[[2, 84, 35, 15, -8, -10, -34],
 [39, 18, -42, -49, -82, 6, 64]] result: -10

[-14, 30, -63, 73] result: -63

[17, -55, 37, 29, 33, -32, -63] result: -32

[-1, -13, -28, -2, -70, -15] result: -70

[[-9, 33, -50, 5],
 [16, -12, -29, 0],
 [-63, -29, -34, -15]] result: -50

[[19, 17, -33, -55],
 [64, 37, 66, -49]] result: -33

[-69, -10, 1, 29, -14] result: 29
---
[ 107.521  104.543   96.925  126.211 -124.506]: 107.521
[ 0.3 -1.6 -1.2  1.5  0.9 -0.5 -1.9]: 0.3
[ 0.114 -0.132  0.103 -0.097 -0.182 -0.004  0.124]: 0.114
[-0.01 -0.15  0.06  0.09 -0.16  0.14  0.07]: -0.01
[-2.0 -1.9  1.4  0.7 -1.3 -1.6]: -2.0
[-14.3  -0.4   9.1  -8.8]: -14.3
---
[[-42  -2  30   8 -26  31]
 [ 73 -17   3   5 -22   0]
 [-13  -2  33  17 -31  34]] out 73, -42

[-64 -61  35  80  83  51  26] out 83, -64

[ 47   4 -81 -26] out 47, -81

[[  4 -12  22  -8  -8  16 -20]
 [  9  22  65 -30 -23  19  16]] out 65, -30

[[-6  3 60  4]
 [ 5 13 36 -1]
 [ 2 10 38 12]] out 60, -6

[-42   7   9  72] out 72, -42

[-35 -32 -62  60  33 -21  13] out 60, -62

[ 65 -71 -34  35  55 -26] out 65, -71

[  6  60   6   0  -2 -13] out 60, -13
---
(17.21, -110.05, 172.10, -49.45, -62.96): 172.10, 172.10
(1.61, -0.69, 1.29, -1.14, 1.42): 1.29, 1.61
((-0.491, -1.768, -0.280, -2.244, 0.232, -1.112, -1.768), (-1.686, -0.598, -1.219, 0.219, 1.587, -1.765, -0.598), (-1.337, -1.183, -0.906, -1.012, 1.994, -1.928, -1.183)): 0.219, 1.994
((-23.472, 206.512, -212.234, -34.634, -25.481, -125.713, -126.479), (-31.004, 204.969, -212.277, -36.549, -80.284, -105.343, -125.068), (19.247, 34.267, -3.295, 145.544, -45.182, -113.663, 203.264)): -36.549, 206.512
(0.00, 0.13, -0.07, -0.15, -0.06): -0.07, 0.13
(-1.4, -1.4, 1.6, -0.1, -1.4): 1.6, 1.6
(-0.16, 0.17, 0.14, 0.11, 0.07, -0.13, -0.04): 0.11, 0.17
---
[-21  32  65 -36 -68 -11   3]
65, 32

[-54 -61 -24 -32]
-24, -32

[-1 70 45 56]
70, 56

[[-74  15  19 -13  28 -56]
 [ 12  75  -3  77 -22 -36]
 [-20 -80   5 -10 -21 -29]]
77, 75

[ 61  10 -31 -12  -3   5  21]
61, 21

[-37 -68 -25  28  11  64]
64, 28

[ 66 -75 -18  49]
66, 49

[[-11 -41 -42 -26  53  71]
 [-40  46 -51  36  16 -72]]
71, 53

[-38 -16  45  68 -68]
68, 45
---
[[ 27 -33 -61 -69  69 -20  42]
 [ 31  38  36 -33  43  -9 -51]
 [ 40  40  68  63  48 -58  44]] value 44

[[ 67  16 -14   6  58  17]
 [ 29 -73  14  13  29 -38]] value -38

[ 81 -79 -32  60] value 60

[[-29 -52 -19  50]
 [-38  54  81  18]] value 18

[-60 -14 -83  45  81  49 -46] value -46

[60 19  1 -7] value -7

[ 26 -61   0  59  56] value 56

[[-29  81  -1 -17]
 [-30  80   0 -14]
 [  4 -53  23 -23]] value -23

[ 32  48 -52  62 -49  -1] value -1
---
[[6 5 4 5 6 4 6 4 4 5 5 4]
 [6 5 4 7 4 6 5 4 3 5 3 5]
 [5 4 7 3 6 5 4 6 4 7 4 5]
 [3 4 4 8 2 4 3 6 7 1 6 6]
 [6 5 5 4 7 4 7 4 3 6 5 4]
 [4 5 6 5 3 5 3 5 5 5 4 6]
 [7 5 3 6 6 5 7 3 3 5 5 3]
 [5 2 5 5 6 3 4 7 4 4 6 5]
 [4 5 5 5 4 5 4 6 7 4 5 5]
 [5 6 7 2 6 5 5 4 4 8 4 5]
 [6 5 4 5 6 4 7 4 5 5 6 3]
 [3 5 7 1 6 4 4 5 7 6 6 6]] => 6

[[133 135 195 150 119 109  69 175]
 [200 210 122 103 105 130 237 185]
 [ 62 138 130 182 143 164 111 141]
 [186  69 171 111 148 100 145 165]
 [ 92 144  87 185 145 132 166 112]
 [182 115 178 171   3 169  95 101]
 [202 219 120  84 183 182 124 129]
 [ 85 199 180 161 195  79  97 176]
 [113 118  79 157 148 198 128  57]] => 128

[[-307  746 -275  -27 -463   51 -228 -199]
 [-279 -115 -814  -98 -434 -899  126 -219]
 [-425 -307   -3 -141  139 -978  345   45]
 [-529  186  -27  -90 -404 -270 -589  339]
 [-205  438 -788    9 -434 -639  312 -504]] => 312

[[4 3 3 3 3 4 3]
 [3 3 4 2 4 7 3]
 [2 2 3 3 2 1 3]
 [2 2 1 1 2 4 1]
 [5 3 3 4 3 3 3]
 [1 2 2 1 2 2 2]] => 2

[[7033 5625 6807 5499 4513 5919 4801 4809 5467 5777 6644 5488 5573 6701
  5568 5565]
 [3345 5806 5530 5776 5823 6379 6788 4687 5520 5593 4044 6166 6847 4671
  5502 5738]
 [4882 5707 4437 5790 6294 4009 6179 7383 5781 6089 5275 5051 5636 5759
  5887 5679]
 [5447 5455 7992 5350 5000 5692 5108 4613 5489 5129 5491 7266 4919 5275
  5538 5557]
 [7512 5630 5004 5464 5175 5399 5144 5301 5420 5499 7059 4548 5693 7194
  5734 5664]
 [4200 5702 6479 5601 5809 6447 6553 6431 5571 6219 4672 6739 6144 4907
  5321 5508]
 [6129 5268 5799 5307 4556 6443 5606 3171 5194 5078 5960 5423 6803 5762
  5290 5534]
 [5808 5912 5143 5615 5947 2764 5206 6784 6375 5647 5946 5639 4508 6072
  5944 5820]
 [4788 5279 3982 5539 6094 6050 5976 5363 6042 4917 4719 5105 5962 3955
  5241 5597]
 [4393 5688 4343 5759 6412 5496 6763 5624 5439 5429 4773 5020 7030 5559
  5588 5620]
 [7124 5559 4583 5439 5416 5397 4548 4637 5570 5134 6592 4521 5136 5740
  5516 5492]
 [6772 5593 5445 5595 6248 6940 4920 7522 5648 6381 6474 4715 4518 5807
  5827 5734]] => 5827

[[-19  -8 -15 -14  -6  -3 -15  22  13 -11 -12  -9 -10   4  -1  -9]
 [ 26   6  11   2 -15  -9  13  -2 -26  -6  14   0   2 -22   0  -6]
 [-17  10 -17   1   3  -1  -5  -3 -27  11   8   5 -18 -24   0   5]
 [ -2  -2   3 -14  -9   3 -11  16   6 -20  -6  -7   3   4   9 -10]
 [ -3  13 -10   3  19  19  -3 -14 -16  17   3   1  -9 -11  12  15]
 [ 11   1  -4  -5  10  13 -17  23   7   3  -6 -18 -16   9  12   7]
 [-25  -3 -16  -7  -4  -1  -8  17  -3   5  -7  -4  -9 -10  -3  -3]
 [ 13  18   1 -13  11  12   2  20  10  14   8  -2   3   2  27 -29]
 [  1 -14  -8  -8   8   3 -14  15  11   5  -9 -19 -19  -2  -3   2]
 [-12   5 -19  15  -3   1   3  13 -19   3  11   4 -15 -24   7  22]] => 7

[[95 92 56 15 20 86 61 21]
 [52 19 89 68 57 23 88 39]
 [46 18 84 76 66 15 83 42]
 [89 79 32 16 13 48 69 38]
 [45 14 88 63 54 26 82 76]
 [46 22 84 77 73 25 96 18]
 [52 25 75 20 16 13 79 87]
 [50 20 85 70 56 21 86 61]
 [58 33 68 29 26 30 78 83]
 [94 83 57 19 20 66 65 24]] => 65
